Below are the code and all the weights of a small trained network. Each question names an input and a target symbol and asks about switching units off, where a switched-off unit gives its printed mean instead of its output.

import numpy as np


def w(rows, s, z=0):
    codes = np.array(rows[::2]) - 128.0
    scale = np.full(codes.shape[1], s)
    scale[-1] = z or s
    return codes * scale


def norm(h):
    return h / np.sqrt((h * h).mean(-1, keepdims=True) + 1e-5)


def f(y):
    return np.maximum(y, 0)


def softmax(a):
    e = np.exp(a - a.max(-1, keepdims=True))
    return e / e.sum(-1, keepdims=True)


def log_softmax(a):
    a = a - a.max(-1, keepdims=True)
    return a - np.log(np.exp(a).sum(-1, keepdims=True))


def net(x, mask):
    ids = ['ΔΘΛΣαεζτφψ'.index(c) for c in x.split()]
    T = len(ids)
    res = E[ids] + P[:T]
    r = norm(res)
    for j in range(2):
        rows = slice(2 * j, 2 * j + 2)
        q, k, v = (r @ M[0][rows].T for M in (Q, K, V))
        z = softmax(np.where(np.tri(T) > 0, q @ k.T / 2**0.5, -1e9)) @ v
        o = O[0][rows]
        res = res + np.where(mask[j], z, o[:, -1]) @ o[:, :-1]
    y = f(norm(res) @ A[0][:, :-1].T + A[0][:, -1])
    res = res + np.where(mask[2:18], y, B[0][:, -1]) @ B[0][:, :-1]
    return log_softmax(norm(res)[-1] @ U[:, :-1].T + U[:, -1])


Q, K, V, O, A, B = {}, {}, {}, {}, {}, {}
E = w([
[168,152,110,91],'Δ',
[166,107,124,150],'Θ',
[165,90,98,112],'Λ',
[128,89,146,152],'Σ',
[155,137,108,162],'α',
[195,162,100,125],'ε',
[124,87,103,178],'ζ',
[147,5,118,85],'τ',
[176,133,139,120],'φ',
[128,124,220,119],'ψ',
],0.018)
P = w([
[140,184,124,184],'0',
[130,184,99,104],'1',
[159,110,130,140],'2',
[93,112,164,244],'3',
[86,121,92,91],'4',
[153,112,125,132],'5',
[82,129,165,251],'6',
[81,93,45,107],'7',
[156,114,125,131],'8',
],0.021)
Q[0] = w([
[120,168,128,60],'H0',
[126,199,124,204],'H0',
[181,136,166,83],'H1',
[10,100,86,104],'H1',
],0.013)
K[0] = w([
[135,193,80,167],'H0',
[1,96,232,129],'H0',
[195,220,92,220],'H1',
[23,210,100,85],'H1',
],0.0085)
V[0] = w([
[163,170,82,49],'H0',
[88,154,107,205],'H0',
[104,162,228,182],'H1',
[10,164,127,167],'H1',
],0.011)
O[0] = w([
[141,121,169,93,32],'H0',
[177,175,102,107,254],'H0',
[6,151,123,144,84],'H1',
[127,115,66,79,27],'H1',
],0.011,0.0027)
A[0] = w([
[124,85,176,110,127],'N0',
[112,115,70,160,117],'N1',
[121,163,237,68,84],'N2',
[154,108,159,160,99],'N3',
[150,48,114,122,141],'N4',
[61,126,202,119,161],'N5',
[71,161,65,65,93],'N6',
[170,124,176,144,117],'N7',
[131,84,98,161,27],'N8',
[127,219,168,132,111],'N9',
[85,137,74,155,98],'N10',
[44,137,54,41,1],'N11',
[83,85,162,57,192],'N12',
[193,175,115,1,167],'N13',
[131,112,156,176,140],'N14',
[141,112,64,151,106],'N15',
],0.016,0.0066)
B[0] = w([
[124,182,143,172,171],'N0',
[162,173,130,63,194],'N1',
[172,124,144,34,177],'N2',
[108,144,78,114,194],'N3',
[101,41,159,174,222],'N4',
[98,104,117,66,191],'N5',
[105,163,2,186,170],'N6',
[94,153,101,128,201],'N7',
[145,114,110,78,157],'N8',
[126,87,193,127,184],'N9',
[167,198,154,119,174],'N10',
[170,216,4,195,158],'N11',
[192,211,103,146,182],'N12',
[95,14,154,98,255],'N13',
[109,153,106,78,221],'N14',
[107,104,144,46,200],'N15',
],0.011,0.0076)
U = w([
[132,111,182,80,25],'Δ',
[9,149,141,116,194],'Θ',
[134,110,142,168,174],'Λ',
[139,165,119,163,180],'Σ',
[133,170,143,66,131],'α',
[155,155,151,99,126],'ε',
[135,127,67,72,171],'ζ',
[228,140,130,119,4],'τ',
[164,136,163,150,138],'φ',
[161,219,38,125,124],'ψ',
],0.012,0.0023)

Each question gives the input, a string of symbols that net reads in full, and the target symbol t.
The units are the heads (2 rows each of Q, K, V and O) and the neurons (one row each of A and B). Each row of codes is followed by its name. A weight is (code - 128) times the scale printed after its matrix; where a second scale follows, it is the last column's (O, A, B and U).
mask holds one flag per unit, heads first, then neurons. A switched-off unit (its flag False) gives its mean, the last column of its rows in O or B, instead of its output. The means were averaged over made-up inputs and are rounded, as every weight is.
A unit's drop is (log p(t) with every unit on - log p(t) with that unit switched off) / (log p(t) with every unit on - log p(t) with every unit switched off).
The circuit of an input: a set's keep is (log p(t) with only the set's units on - log p(t) with every unit switched off) / (log p(t) with every unit on - log p(t) with every unit switched off). Starting from the 12 units with the biggest drops (on a tie, the unit counted first), units are removed one at a time, each time the one whose removal leaves the highest keep (on an exact tie, the one counted first), for as long as the keep stays at least 0.8.
circuit, biggest first: the units of the circuit, biggest drop first
unit that matters most: the unit with the biggest drop
k most important neurons: the k neurons with the biggest drops, biggest first
heads that matter: for each layer, one digit per head in row order, 1 if its drop is at least 0.15 and else 0, layers parted by /
drop when u is switched off: that unit's drop, to one decimal
input Σ ψ Δ ζ τ, target ψ: 3 most important neurons -> [N12, N11, N13]
input Σ Θ ε Λ φ ψ ε, target Θ: most important neuron -> [N12]
input τ Δ ψ Θ, target Θ: circuit, biggest first -> [N14, H1]
input Λ φ Λ φ ψ ζ ζ τ, target ψ: 2 most important neurons -> [N11, N12]
input ζ ψ φ Δ Σ, target ψ: heads that matter -> 00
input Λ ε ψ τ, target Θ: heads that matter -> 01
input ζ τ Σ ψ ψ ζ Λ φ, target ψ: heads that matter -> 00
input Δ ε ζ Θ, target ψ: heads that matter -> 10
input ζ ψ ζ ζ ζ, target ψ: heads that matter -> 00
input τ ζ ζ ζ, target ψ: heads that matter -> 10
input Δ ζ ζ Λ, target ψ: heads that matter -> 10
input Σ ζ ψ Θ, target Θ: heads that matter -> 01
input ζ Δ ψ Δ, target Θ: heads that matter -> 01
input ψ Λ ζ τ ε ζ Δ, target ψ: circuit, biggest first -> [N4]
input Λ τ ψ ζ ζ α, target ψ: 2 most important neurons -> [N13, N5]
input ψ Σ ε ζ ψ ε τ φ, target ψ: 2 most important neurons -> [N11, N12]
input Σ ψ Δ Σ ψ, target ψ: 2 most important neurons -> [N12, N11]
input Σ ε φ ζ Θ ψ ζ Λ α, target ψ: 4 most important neurons -> [N13, N4, N14, N3]
input Δ ζ ε Σ, target ψ: 2 most important neurons -> [N13, N4]
input Θ ψ Δ φ ζ ζ Δ φ τ, target Λ: unit that matters most -> N4
input ζ ψ φ ζ, target Θ: drop when N4 is switched off -> -0.1
input ψ φ ζ ζ ζ ζ Λ, target ψ: drop when H1 is switched off -> -0.1
input ψ ζ ψ ε, target Θ: drop when N5 is switched off -> 0.1
input ε Δ ζ ε, target ψ: drop when N6 is switched off -> -0.1
